Below is a small trained network, with its code and all its weights. Each question gives an input and a class and asks what happens when units are switched off, that is, made to give their printed mean instead of their output.

import numpy as np


def w(rows, s, z=0):
    codes = np.array(rows[::2]) - 128.0
    scale = np.full(codes.shape[1], s)
    scale[-1] = z or s
    return codes * scale


def norm(h):
    return h / np.sqrt((h * h).mean(-1, keepdims=True) + 1e-5)


def f(y):
    return np.maximum(y, 0)


def log_softmax(a):
    a = a - a.max(-1, keepdims=True)
    return a - np.log(np.exp(a).sum(-1, keepdims=True))


def net(x, mask):
    res = np.array(x, float).reshape(1, 7) / 4 @ E
    u = 0
    for l in range(3):
        y = f(norm(res) @ A[l][:, :-1].T + A[l][:, -1])
        res = res + np.where(mask[u : u + 7], y, B[l][:, -1]) @ B[l][:, :-1]
        u += 7
    return log_softmax(norm(res)[-1] @ U[:, :-1].T + U[:, -1])


A, B = {}, {}
E = w([
[127,129,124,121,128,133],'x0',
[134,127,136,137,127,126],'x1',
[170,102,51,177,111,204],'x2',
[124,126,127,130,129,126],'x3',
[132,6,172,87,71,137],'x4',
[134,129,133,130,130,130],'x5',
[38,129,171,146,135,198],'x6',
],0.012)
A[0] = w([
[126,42,213,23,54,106,102],'0.n1',
[147,145,79,184,108,173,102],'0.n2',
[156,136,15,142,144,150,63],'0.n3',
[142,38,145,90,65,147,60],'0.n4',
[96,180,153,75,180,87,131],'0.n5',
[167,3,97,140,125,198,3],'0.n6',
[174,166,53,173,66,233,131],'0.n7',
],0.0074,0.0041)
B[0] = w([
[146,48,142,123,211,108,253],'0.n1',
[120,88,123,110,170,109,191],'0.n2',
[157,79,169,173,138,82,188],'0.n3',
[110,232,133,123,104,97,199],'0.n4',
[89,116,99,184,12,116,208],'0.n5',
[137,253,140,106,1,151,190],'0.n6',
[105,85,132,186,191,111,244],'0.n7',
],0.0093,0.0058)
A[1] = w([
[176,94,99,2,197,96,4],'1.n1',
[137,115,204,21,191,124,117],'1.n2',
[78,199,114,136,157,89,19],'1.n3',
[222,174,82,191,69,59,77],'1.n4',
[55,157,155,147,149,25,91],'1.n5',
[55,134,219,163,134,188,159],'1.n6',
[167,71,65,149,18,215,121],'1.n7',
],0.0089,0.0037)
B[1] = w([
[130,137,246,197,121,79,163],'1.n1',
[102,73,98,159,124,120,196],'1.n2',
[119,118,184,137,90,128,176],'1.n3',
[169,74,107,53,145,150,226],'1.n4',
[174,160,144,76,111,144,229],'1.n5',
[106,104,119,136,128,191,254],'1.n6',
[128,233,167,111,131,103,192],'1.n7',
],0.012,0.0066)
A[2] = w([
[134,151,81,22,182,81,22],'2.n1',
[63,178,209,85,87,140,178],'2.n2',
[41,111,81,176,155,209,137],'2.n3',
[215,146,159,64,9,8,4],'2.n4',
[254,76,128,144,152,61,15],'2.n5',
[55,136,191,122,66,205,164],'2.n6',
[192,173,193,67,85,203,148],'2.n7',
],0.0093,0.0021)
B[2] = w([
[132,153,111,129,140,209,164],'2.n1',
[138,88,46,224,75,178,235],'2.n2',
[176,199,242,45,174,72,232],'2.n3',
[127,206,188,1,172,138,255],'2.n4',
[122,128,45,164,93,63,218],'2.n5',
[142,95,31,187,117,105,254],'2.n6',
[70,197,62,111,59,166,221],'2.n7',
],0.0089,0.0079)
U = w([
[155,201,96,32,108,122,205],'0',
[76,166,91,203,70,176,254],'1',
[145,92,188,93,127,13,11],'2',
[64,20,156,146,144,150,91],'3',
[198,119,33,169,198,73,43],'4',
[117,174,168,193,252,155,60],'5',
],0.02,0.0029)

Each question gives the input, the list of numbers given to net, and the class t.
The units are the neurons (one row each of A and B). Each row of codes is followed by its name. A weight is (code - 128) times the scale printed after its matrix; where a second scale follows, it is the last column's (A, B and U).
mask holds one flag per neuron, layer by layer. A switched-off neuron (its flag False) gives its mean, the last column of its row in B, instead of its output. The means were averaged over made-up inputs and are rounded, as every weight is.
A unit's drop is (log p(t) with every unit on - log p(t) with that unit switched off) / (log p(t) with every unit on - log p(t) with every unit switched off).
The circuit of an input: a set's keep is (log p(t) with only the set's units on - log p(t) with every unit switched off) / (log p(t) with every unit on - log p(t) with every unit switched off). Starting from the 12 units with the biggest drops (on a tie, the unit counted first), units are removed one at a time, each time the one whose removal leaves the highest keep (on an exact tie, the one counted first), for as long as the keep stays at least 0.8.
circuit, biggest first: the units of the circuit, biggest drop first
unit that matters most: the unit with the biggest drop
top k neurons: the k neurons with the biggest drops, biggest first
k most important neurons of layer l: the k neurons of layer l with the biggest drops, biggest first
drop when u is switched off: that unit's drop, to one decimal
input [4,-8,8,-4,2,-7,-3], class 0: circuit, biggest first	[1.n7]
input [-5,3,-3,-3,2,0,3], class 3: top 2 neurons	[0.n1; 2.n4]
input [2,1,-8,-7,0,-4,0], class 0: top 3 neurons	[0.n5; 1.n5; 2.n4]
input [-5,-4,1,4,7,2,-2], class 0: top 3 neurons	[0.n6; 0.n7; 2.n4]
input [8,-3,0,7,4,-3,-4], class 2: 2 most important neurons of layer 0	[0.n1; 0.n5]
input [-1,5,-8,8,0,-3,8], class 1: 3 most important neurons of layer 0	[0.n5; 0.n7; 0.n2]
input [-1,5,8,-4,3,-2,-3], class 0: top 2 neurons	[0.n6; 1.n7]
input [6,8,-6,5,1,-5,5], class 3: top 4 neurons	[0.n1; 0.n6; 0.n4; 1.n2]
input [4,2,1,1,7,1,8], class 1: 2 most important neurons of layer 0	[0.n6; 0.n7]
input [2,-7,0,4,3,5,1], class 3: top 3 neurons	[0.n1; 1.n2; 0.n5]
input [7,-5,7,2,-1,-3,0], class 4: top 3 neurons	[0.n7; 0.n3; 1.n6]
input [6,5,-7,1,8,-4,2], class 3: top 3 neurons	[2.n3; 1.n2; 2.n4]
input [7,-8,1,1,5,4,3], class 1: 2 most important neurons of layer 0	[0.n6; 0.n7]
input [-3,7,-7,-2,-4,5,2], class 1: unit that matters most	2.n2
input [-2,7,-6,-7,5,-3,1], class 3: 3 most important neurons of layer 1	[1.n2; 1.n7; 1.n4]
input [-5,1,6,-3,2,-1,-1], class 0: drop when 0.n6 is switched off	3.5
input [5,-6,1,2,-2,2,4], class 5: drop when 2.n3 is switched off	0.7
input [-8,-7,-7,-5,2,-2,2], class 3: drop when 0.n1 is switched off	0.4
